Here is a tiny trained network, its code and every weight. The questions are about switching its units off for an input and a target symbol, where a switched-off unit gives its printed mean instead of its output.

import numpy as np


def w(rows, s, z=0):
    codes = np.array(rows[::2]) - 128.0
    scale = np.full(codes.shape[1], s)
    scale[-1] = z or s
    return codes * scale


def norm(h):
    return h / np.sqrt((h * h).mean(-1, keepdims=True) + 1e-5)


def f(y):
    return np.maximum(y, 0)


def softmax(a):
    e = np.exp(a - a.max(-1, keepdims=True))
    return e / e.sum(-1, keepdims=True)


def log_softmax(a):
    a = a - a.max(-1, keepdims=True)
    return a - np.log(np.exp(a).sum(-1, keepdims=True))


def net(x, mask):
    ids = ['ΘΣΦΩαβγδεμπψ'.index(c) for c in x.split()]
    T = len(ids)
    res = E[ids] + P[:T]
    u = 0
    for l in range(2):
        q, k, v = (norm(res) @ M[l].T for M in (Q, K, V))
        z = softmax(np.where(np.tri(T) > 0, q @ k.T / 4**0.5, -1e9)) @ v
        res = res + np.where(mask[u], z, O[l][:, -1]) @ O[l][:, :-1]
        u += 1
        y = f(norm(res) @ A[l][:, :-1].T + A[l][:, -1])
        res = res + np.where(mask[u : u + 8], y, B[l][:, -1]) @ B[l][:, :-1]
        u += 8
    return log_softmax(norm(res)[-1] @ U[:, :-1].T + U[:, -1])


Q, K, V, O, A, B = {}, {}, {}, {}, {}, {}
E = w([
[166,112,138,127,54],'Θ',
[95,184,153,100,85],'Σ',
[182,41,110,184,134],'Φ',
[114,83,86,139,129],'Ω',
[179,156,120,50,86],'α',
[111,76,108,55,73],'β',
[153,6,165,90,174],'γ',
[146,113,117,125,178],'δ',
[205,168,166,9,134],'ε',
[125,109,101,147,182],'μ',
[139,150,63,141,109],'π',
[179,94,55,96,164],'ψ',
],0.019)
P = w([
[84,146,147,134,214],'0',
[209,92,148,124,134],'1',
[72,191,110,34,200],'2',
[193,113,137,145,114],'3',
[254,88,87,197,41],'4',
[156,112,149,130,122],'5',
[153,91,150,156,108],'6',
[151,87,146,147,105],'7',
[134,112,144,116,127],'8',
[138,98,143,123,114],'9',
[135,99,136,123,114],'10',
[126,89,145,135,111],'11',
[136,89,139,130,104],'12',
[115,102,142,107,123],'13',
],0.0091)
Q[0] = w([
[224,56,166,145,115],'0.h0',
[145,155,52,91,56],'0.h0',
[114,111,140,52,123],'0.h0',
[189,226,227,137,2],'0.h0',
],0.0084)
K[0] = w([
[201,90,107,164,24],'0.h0',
[153,139,3,114,50],'0.h0',
[12,187,226,241,49],'0.h0',
[195,162,192,122,133],'0.h0',
],0.0058)
V[0] = w([
[2,178,156,114,146],'0.h0',
[175,207,128,154,114],'0.h0',
[235,44,205,90,126],'0.h0',
[126,115,114,228,133],'0.h0',
],0.0074)
O[0] = w([
[128,124,148,180,138,3],'0.h0',
[147,60,86,54,177,69],'0.h0',
[37,254,172,41,249,225],'0.h0',
[11,187,49,88,134,66],'0.h0',
],0.0075,0.0045)
A[0] = w([
[128,255,156,38,59,128],'0.n0',
[147,148,93,164,59,149],'0.n1',
[158,209,116,129,189,143],'0.n2',
[170,27,117,99,222,165],'0.n3',
[108,37,133,105,35,236],'0.n4',
[177,182,109,223,139,48],'0.n5',
[73,77,81,135,47,2],'0.n6',
[152,166,119,232,81,52],'0.n7',
],0.01,0.0021)
B[0] = w([
[187,118,142,173,117,255],'0.n0',
[66,129,162,127,166,160],'0.n1',
[240,84,62,121,106,165],'0.n2',
[79,116,45,254,99,212],'0.n3',
[188,148,117,96,96,250],'0.n4',
[122,100,87,114,139,140],'0.n5',
[183,186,106,88,142,187],'0.n6',
[121,89,161,128,133,143],'0.n7',
],0.0096,0.0084)
Q[1] = w([
[105,158,170,154,151],'1.h0',
[125,255,148,52,112],'1.h0',
[45,107,134,88,113],'1.h0',
[143,165,249,124,201],'1.h0',
],0.0068)
K[1] = w([
[175,126,180,136,110],'1.h0',
[2,135,123,123,68],'1.h0',
[142,160,132,57,184],'1.h0',
[103,80,167,169,140],'1.h0',
],0.0066)
V[1] = w([
[61,168,132,2,27],'1.h0',
[129,122,185,55,192],'1.h0',
[124,231,91,64,64],'1.h0',
[88,21,167,141,185],'1.h0',
],0.0076)
O[1] = w([
[254,109,196,89,8,65],'1.h0',
[202,59,114,166,91,20],'1.h0',
[100,185,106,185,79,180],'1.h0',
[141,30,140,86,131,3],'1.h0',
],0.0074,0.0048)
A[1] = w([
[163,98,64,136,151,207],'1.n0',
[116,121,80,184,101,250],'1.n1',
[169,125,109,252,95,137],'1.n2',
[105,112,153,116,125,69],'1.n3',
[114,65,68,194,169,208],'1.n4',
[118,152,125,66,102,178],'1.n5',
[57,179,93,198,214,17],'1.n6',
[173,171,122,141,64,221],'1.n7',
],0.014,0.0018)
B[1] = w([
[41,92,85,204,72,193],'1.n0',
[73,48,164,230,51,194],'1.n1',
[3,127,164,76,134,209],'1.n2',
[172,86,56,105,110,128],'1.n3',
[3,114,129,3,172,196],'1.n4',
[198,135,60,95,159,180],'1.n5',
[136,64,181,188,47,209],'1.n6',
[147,121,164,171,223,245],'1.n7',
],0.0074,0.012)
U = w([
[108,203,24,168,188,47],'Θ',
[166,2,127,98,137,82],'Σ',
[128,107,83,108,160,70],'Φ',
[150,184,65,192,89,132],'Ω',
[148,159,99,100,133,131],'α',
[140,156,179,136,107,107],'β',
[81,25,63,136,167,254],'γ',
[158,63,85,233,78,164],'δ',
[135,118,108,136,161,71],'ε',
[102,150,88,72,171,106],'μ',
[211,122,176,119,57,176],'π',
[159,69,111,158,175,77],'ψ',
],0.0099,0.0067)

Each question gives the input, a string of symbols that net reads in full, and the target symbol t.
The units are the heads (4 rows each of Q, K, V and O) and the neurons (one row each of A and B). Each row of codes is followed by its name. A weight is (code - 128) times the scale printed after its matrix; where a second scale follows, it is the last column's (O, A, B and U).
mask holds one flag per unit, layer by layer, with each layer's heads first. A switched-off unit (its flag False) gives its mean, the last column of its rows in O or B, instead of its output. The means were averaged over made-up inputs and are rounded, as every weight is.
A unit's drop is (log p(t) with every unit on - log p(t) with that unit switched off) / (log p(t) with every unit on - log p(t) with every unit switched off).
The circuit of an input: a set's keep is (log p(t) with only the set's units on - log p(t) with every unit switched off) / (log p(t) with every unit on - log p(t) with every unit switched off). Starting from the 12 units with the biggest drops (on a tie, the unit counted first), units are removed one at a time, each time the one whose removal leaves the highest keep (on an exact tie, the one counted first), for as long as the keep stays at least 0.8.
circuit, biggest first: the units of the circuit, biggest drop first
top k neurons: the k neurons with the biggest drops, biggest first
top k neurons in layer l: the k neurons of layer l with the biggest drops, biggest first
drop of u: that unit's drop, to one decimal
input Σ Ω ε Ω Ω β Ω Ω, target Θ: circuit, biggest first	0.h0; 1.h0; 0.n6
input Θ β β β ψ α Ω Φ Ω, target δ: top 4 neurons	0.n4; 0.n3; 0.n0; 1.n4
input ψ β π Ω ε ε β ε ε γ Θ Ω β Ω, target Ω: top 2 neurons in layer 0	0.n6; 0.n0
input Σ Ω β Σ β β Σ, target π: top 3 neurons in layer 1	1.n4; 1.n0; 1.n1
input β ε α, target π: circuit, biggest first	1.h0
input ε α β Ω π Σ Φ Φ Ω Ω, target Ω: top 3 neurons in layer 0	0.n3; 0.n0; 0.n6
input β Ω α β δ, target γ: top 2 neurons in layer 1	1.n4; 1.n2
input β π π, target δ: top 2 neurons in layer 0	0.n0; 0.n3
input α Σ β α π γ β β π Ω Θ, target π: top 3 neurons in layer 0	0.n3; 0.n0; 0.n4
input Σ β β, target δ: top 2 neurons	0.n3; 1.n4
input Σ ε α, target δ: top 2 neurons	1.n4; 1.n0
input π Ω ε β β β β Ω Ω α α Ω, target Θ: top 2 neurons in layer 1	1.n6; 1.n7
input α π β β β Ω β π Θ, target π: top 2 neurons	0.n3; 1.n4
input Σ Σ α, target δ: top 2 neurons	1.n4; 0.n3
input Ω α Ω, target δ: top neuron	0.n6
input Σ Θ β, target δ: top 3 neurons	0.n3; 1.n4; 0.n4
input Σ π Σ, target π: top 3 neurons in layer 0	0.n3; 0.n7; 0.n0
input β Ω π Φ δ, target γ: top 2 neurons in layer 0	0.n2; 0.n4
input β π μ β Φ, target γ: top 2 neurons in layer 1	1.n4; 1.n2
input ε β γ π, target γ: drop of 1.h0	0.1
input ε Φ Ω β β β π, target γ: drop of 0.n2	0.1
input β ε β, target π: drop of 0.n7	0.0
input π ε β γ Φ, target γ: drop of 0.n3	-0.1
